Each row, then roughly how far along a hidden order it lies, from 0 to 20:
-28 11 4 -2 20 2 7 -19 2 3 0 6 -4 -2 -1 7 -5 0 4 2 2 -11 -1 -2 5 4 0 3
 -1 0 3 5 -3 4 3 9 7 -7 2 0 2 -6 4 -> 11
-33 12 1 -2 23 1 5 0 1 0 2 4 -4 -1 2 5 -4 -1 1 1 0 1 -2 2 2 3 -1 4 -1 1
 0 1 -1 4 1 1 0 -51 0 1 0 0 0 -> 11
-6 2 3 -1 11 1 4 -11 2 1 1 0 -1 -1 0 5 -2 -1 5 1 1 -4 -1 -2 3 1 0 -1 -1
 0 1 3 -2 5 0 3 3 5 0 0 2 -3 2 -> 8
-2 3 1 2 17 1 1 -1 2 2 4 2 -4 0 1 6 1 -4 2 3 -1 2 -2 1 2 -2 -1 1 2 1 -1
 6 -1 9 0 -5 -2 -6 0 0 3 3 -1 -> 7
20 -10 -1 6 -5 -1 -1 8 2 3 5 -1 -1 0 0 -2 7 -6 3 0 -3 5 -3 1 -2 -5 -1 -5
 4 0 -2 5 -2 7 -3 -16 -6 28 -2 -1 4 4 -2 -> 1
-18 15 2 -1 23 0 5 -7 -3 -4 -3 5 -6 0 2 5 -8 1 -1 3 2 -10 -2 2 2 4 0 8 0
 0 4 -5 -1 -5 3 6 5 -52 4 0 -2 -1 1 -> 17
-4 -8 1 4 -2 0 4 -3 2 1 2 -1 1 -2 -2 0 3 -2 3 1 0 1 -2 0 0 -2 0 -2 1 -1
 0 1 -1 -1 -2 -6 -1 16 -1 0 3 -2 1 -> 7
-3 -10 -2 1 11 0 -2 13 3 3 10 -3 0 0 3 1 5 -5 2 -5 -4 8 -2 2 -3 -1 -3 -5
 3 1 -5 4 2 13 -1 -7 -8 -2 -3 1 2 5 -5 -> 1
-35 17 4 -2 21 2 8 -22 -1 0 -4 6 -5 -1 -3 10 -6 3 1 5 5 -13 1 -1 7 4 2 7
 -1 -2 4 0 -5 -2 4 19 8 -11 6 0 1 -7 5 -> 17
-21 11 3 -1 14 1 6 -11 3 2 3 0 -2 -1 0 7 -4 -1 4 1 0 -4 -1 -1 5 3 -1 3
 -1 0 1 2 -2 6 0 3 5 -5 1 1 2 -3 2 -> 9
63 3 -1 10 -1 -4 -4 11 -3 -6 -1 2 -5 2 2 -7 1 -6 -1 6 -3 3 -4 1 -1 -10 2
 -3 1 1 0 2 0 -6 -5 -24 -4 0 0 -1 1 10 -1 -> 8
-3 16 2 -2 23 2 2 -8 2 3 2 3 -7 -1 0 8 -6 -2 5 2 0 -14 -1 -3 7 3 0 5 -1
 1 0 12 -4 15 4 2 5 -7 1 -2 5 -3 2 -> 5
-18 -6 -1 2 15 1 2 6 2 3 7 -1 1 -1 1 2 6 -4 2 -2 0 10 -1 4 -2 -1 -2 -2 4
 0 -3 2 0 11 -1 -5 -6 -3 -1 0 4 3 -4 -> 6
30 16 0 0 15 2 2 -10 1 2 1 4 -6 -1 -2 3 -3 -2 5 4 -1 -15 -2 -4 5 -1 0 2
 1 0 0 10 -4 14 3 -2 4 11 0 -3 5 -3 5 -> 2
27 -3 -1 3 7 1 -1 -6 3 6 5 -1 -1 0 -1 4 2 -6 5 1 -2 -4 -2 -2 2 -2 -1 -4
 3 0 -3 9 -2 10 2 -9 0 31 -2 -2 6 0 3 -> 0
39 -5 0 3 -10 0 -1 -7 2 5 4 -2 2 -1 -3 0 3 -3 5 1 -1 -11 -2 -3 1 -2 0 -6
 4 -1 -2 7 -1 5 1 -8 -1 55 -2 -2 6 -2 2 -> 1
-30 16 2 -2 23 0 6 -5 -2 -5 -2 4 -5 0 1 8 -6 1 -2 2 2 -5 -2 2 2 3 0 8 -1
 0 1 -6 -1 -7 2 8 4 -49 4 0 0 -1 0 -> 19
-24 15 3 1 15 -2 5 0 -1 -5 0 3 -7 2 4 6 -4 -1 -3 4 2 12 -1 4 2 2 1 8 -2
 1 2 -6 -1 -8 -2 0 1 -63 4 3 -3 6 -2 -> 20
